Below are the code and all the weights of a small trained network. Each question names an input and a class and asks about switching units off, where a switched-off unit gives its printed mean instead of its output.

import numpy as np


def w(rows, s, z=0):
    codes = np.array(rows[::2]) - 128.0
    scale = np.full(codes.shape[1], s)
    scale[-1] = z or s
    return codes * scale


def norm(h):
    return h / np.sqrt((h * h).mean(-1, keepdims=True) + 1e-5)


def f(y):
    return np.maximum(y, 0)


def log_softmax(a):
    a = a - a.max(-1, keepdims=True)
    return a - np.log(np.exp(a).sum(-1, keepdims=True))


def net(x, mask):
    res = np.array(x, float).reshape(1, 7) / 4 @ E
    u = 0
    for l in range(2):
        y = f(norm(res) @ A[l][:, :-1].T + A[l][:, -1])
        res = res + np.where(mask[u : u + 11], y, B[l][:, -1]) @ B[l][:, :-1]
        u += 11
    return log_softmax(norm(res)[-1] @ U[:, :-1].T + U[:, -1])


A, B = {}, {}
E = w([
[206,113,114,90,177,16,179,184,63,98],'x0',
[31,123,87,136,98,108,253,81,92,126],'x1',
[102,75,108,157,228,106,143,177,197,204],'x2',
[133,136,121,124,134,131,128,128,131,122],'x3',
[130,133,98,48,132,44,86,7,133,243],'x4',
[160,53,128,51,36,134,151,144,192,117],'x5',
[86,144,152,131,126,54,119,68,230,28],'x6',
],0.0062)
A[0] = w([
[119,221,84,192,190,127,68,99,79,110,70],'0.n0',
[149,99,117,118,163,59,141,148,62,82,30],'0.n1',
[146,112,117,94,116,188,135,111,64,209,200],'0.n2',
[165,36,102,1,50,172,141,147,207,120,17],'0.n3',
[61,105,114,84,160,252,109,65,141,124,96],'0.n4',
[74,144,53,120,78,133,225,84,93,128,81],'0.n5',
[116,72,102,92,120,120,110,31,87,197,91],'0.n6',
[140,120,99,103,105,67,90,84,130,199,5],'0.n7',
[64,120,129,141,195,92,161,194,152,189,134],'0.n8',
[137,190,137,83,80,147,126,81,33,73,82],'0.n9',
[100,201,170,154,83,57,120,122,156,110,20],'0.n10',
],0.0096,0.003)
B[0] = w([
[79,121,209,126,114,79,137,137,76,130,233],'0.n0',
[167,79,44,95,130,119,129,97,85,98,203],'0.n1',
[109,194,94,167,85,70,112,168,183,127,255],'0.n2',
[92,134,179,147,141,64,123,132,61,130,232],'0.n3',
[165,63,103,126,93,85,141,65,72,127,220],'0.n4',
[82,115,138,77,182,197,32,160,117,87,245],'0.n5',
[133,169,113,162,191,155,181,123,142,78,247],'0.n6',
[165,182,197,122,140,184,179,91,107,91,207],'0.n7',
[138,83,143,55,75,153,135,121,156,162,246],'0.n8',
[160,58,150,89,128,140,151,144,215,244,228],'0.n9',
[136,129,104,134,152,84,131,153,186,112,175],'0.n10',
],0.011,0.0064)
A[1] = w([
[114,101,174,143,174,81,104,45,217,51,219],'1.n0',
[117,106,162,237,115,183,84,49,157,147,125],'1.n1',
[222,45,204,111,23,169,170,113,158,90,159],'1.n2',
[26,126,121,157,48,154,103,106,140,142,140],'1.n3',
[131,89,179,64,168,40,115,179,90,155,255],'1.n4',
[146,85,176,212,124,212,185,225,99,45,68],'1.n5',
[107,98,97,139,101,187,147,173,105,84,114],'1.n6',
[73,64,144,110,172,164,162,155,185,197,22],'1.n7',
[253,153,183,133,121,120,3,139,132,122,120],'1.n8',
[153,170,94,166,79,197,179,153,72,204,32],'1.n9',
[94,170,116,170,122,152,142,222,51,155,177],'1.n10',
],0.0078,0.002)
B[1] = w([
[174,177,106,174,93,150,134,255,124,157,213],'1.n0',
[150,44,81,80,148,117,171,109,70,97,161],'1.n1',
[104,184,110,113,167,128,159,120,85,235,208],'1.n2',
[188,121,108,135,141,93,97,116,111,93,175],'1.n3',
[86,128,122,199,74,158,97,84,117,147,255],'1.n4',
[172,185,168,172,176,101,190,26,155,158,187],'1.n5',
[151,197,114,102,171,182,129,79,153,59,166],'1.n6',
[95,114,163,127,142,142,115,121,159,157,183],'1.n7',
[46,57,96,59,168,233,107,97,171,20,177],'1.n8',
[162,135,97,98,116,101,122,193,188,137,156],'1.n9',
[109,156,149,133,96,84,129,187,139,65,178],'1.n10',
],0.01,0.0092)
U = w([
[194,198,172,138,183,160,206,80,148,111,130],'0',
[79,130,192,144,124,95,111,141,49,132,137],'1',
[76,90,128,80,171,225,89,139,146,54,40],'2',
[147,93,136,97,126,156,142,132,178,205,168],'3',
[245,63,29,127,130,105,127,104,42,105,94],'4',
[172,177,69,146,101,99,103,225,184,116,55],'5',
[124,136,131,132,133,158,131,141,103,136,255],'6',
],0.012,0.004)

Each question gives the input, the list of numbers given to net, and the class t.
The units are the neurons (one row each of A and B). Each row of codes is followed by its name. A weight is (code - 128) times the scale printed after its matrix; where a second scale follows, it is the last column's (A, B and U).
mask holds one flag per neuron, layer by layer. A switched-off neuron (its flag False) gives its mean, the last column of its row in B, instead of its output. The means were averaged over made-up inputs and are rounded, as every weight is.
A unit's drop is (log p(t) with every unit on - log p(t) with that unit switched off) / (log p(t) with every unit on - log p(t) with every unit switched off).
The circuit of an input: a set's keep is (log p(t) with only the set's units on - log p(t) with every unit switched off) / (log p(t) with every unit on - log p(t) with every unit switched off). Starting from the 12 units with the biggest drops (on a tie, the unit counted first), units are removed one at a time, each time the one whose removal leaves the highest keep (on an exact tie, the one counted first), for as long as the keep stays at least 0.8.
units of the circuit, in order: the units of the circuit, biggest drop first
top k neurons: the k neurons with the biggest drops, biggest first
k most important neurons of layer l: the k neurons of layer l with the biggest drops, biggest first
input [2,-2,3,1,-6,2,-4], class 0: units of the circuit, in order	1.n5
input [4,-1,6,5,0,7,-4], class 1: 2 most important neurons of layer 0	0.n3; 0.n9
input [-6,-1,7,-5,3,-5,-8], class 5: units of the circuit, in order	0.n2; 1.n10
input [-5,3,-4,2,6,5,3], class 0: 2 most important neurons of layer 1	1.n4; 1.n10
input [2,-6,-4,5,-6,3,3], class 0: top 2 neurons	1.n5; 0.n5
input [-4,-1,3,-3,8,-8,-4], class 0: 4 most important neurons of layer 0	0.n6; 0.n7; 0.n3; 0.n5
input [0,7,7,-7,6,-4,0], class 2: units of the circuit, in order	0.n5; 1.n2
input [4,-8,8,0,-5,-5,-4], class 2: top 2 neurons	1.n8; 0.n9
input [-8,4,-7,5,5,-2,-4], class 4: top 2 neurons	0.n4; 1.n1
input [5,-6,0,-3,-6,4,6], class 0: top 3 neurons	1.n5; 0.n5; 0.n2
input [1,3,-4,0,1,5,-8], class 5: top 2 neurons	0.n2; 0.n0
input [-6,1,4,3,2,-5,-2], class 4: 2 most important neurons of layer 0	0.n4; 0.n9
input [3,-8,-4,3,8,0,3], class 0: top 3 neurons	0.n7; 0.n5; 0.n6
input [6,-4,5,5,-7,-2,2], class 0: top 3 neurons	1.n5; 0.n5; 0.n9
input [6,8,-1,8,-6,3,-8], class 2: top 2 neurons	0.n5; 0.n7
input [3,5,-6,-5,-3,-6,-8], class 5: units of the circuit, in order	0.n2; 1.n9
input [-8,-6,-8,5,1,-6,-8], class 3: top 2 neurons	0.n9; 0.n5
input [8,-4,2,0,-3,-1,6], class 4: 3 most important neurons of layer 0	0.n1; 0.n5; 0.n2
input [-1,-3,-6,3,0,0,2], class 3: units of the circuit, in order	0.n9
input [4,5,6,-6,7,6,5], class 0: units of the circuit, in order	0.n7
input [2,-6,6,-4,2,0,-7], class 5: 2 most important neurons of layer 0	0.n2; 0.n5
input [5,-6,8,-2,-7,8,2], class 1: 4 most important neurons of layer 0	0.n3; 0.n6; 0.n9; 0.n7
input [5,-8,2,1,3,0,8], class 2: top 2 neurons	1.n8; 0.n2
input [-5,2,6,5,-5,1,-4], class 3: 4 most important neurons of layer 0	0.n8; 0.n6; 0.n7; 0.n1
input [-6,-4,3,-7,1,-7,8], class 5: top 3 neurons	1.n0; 0.n10; 0.n3
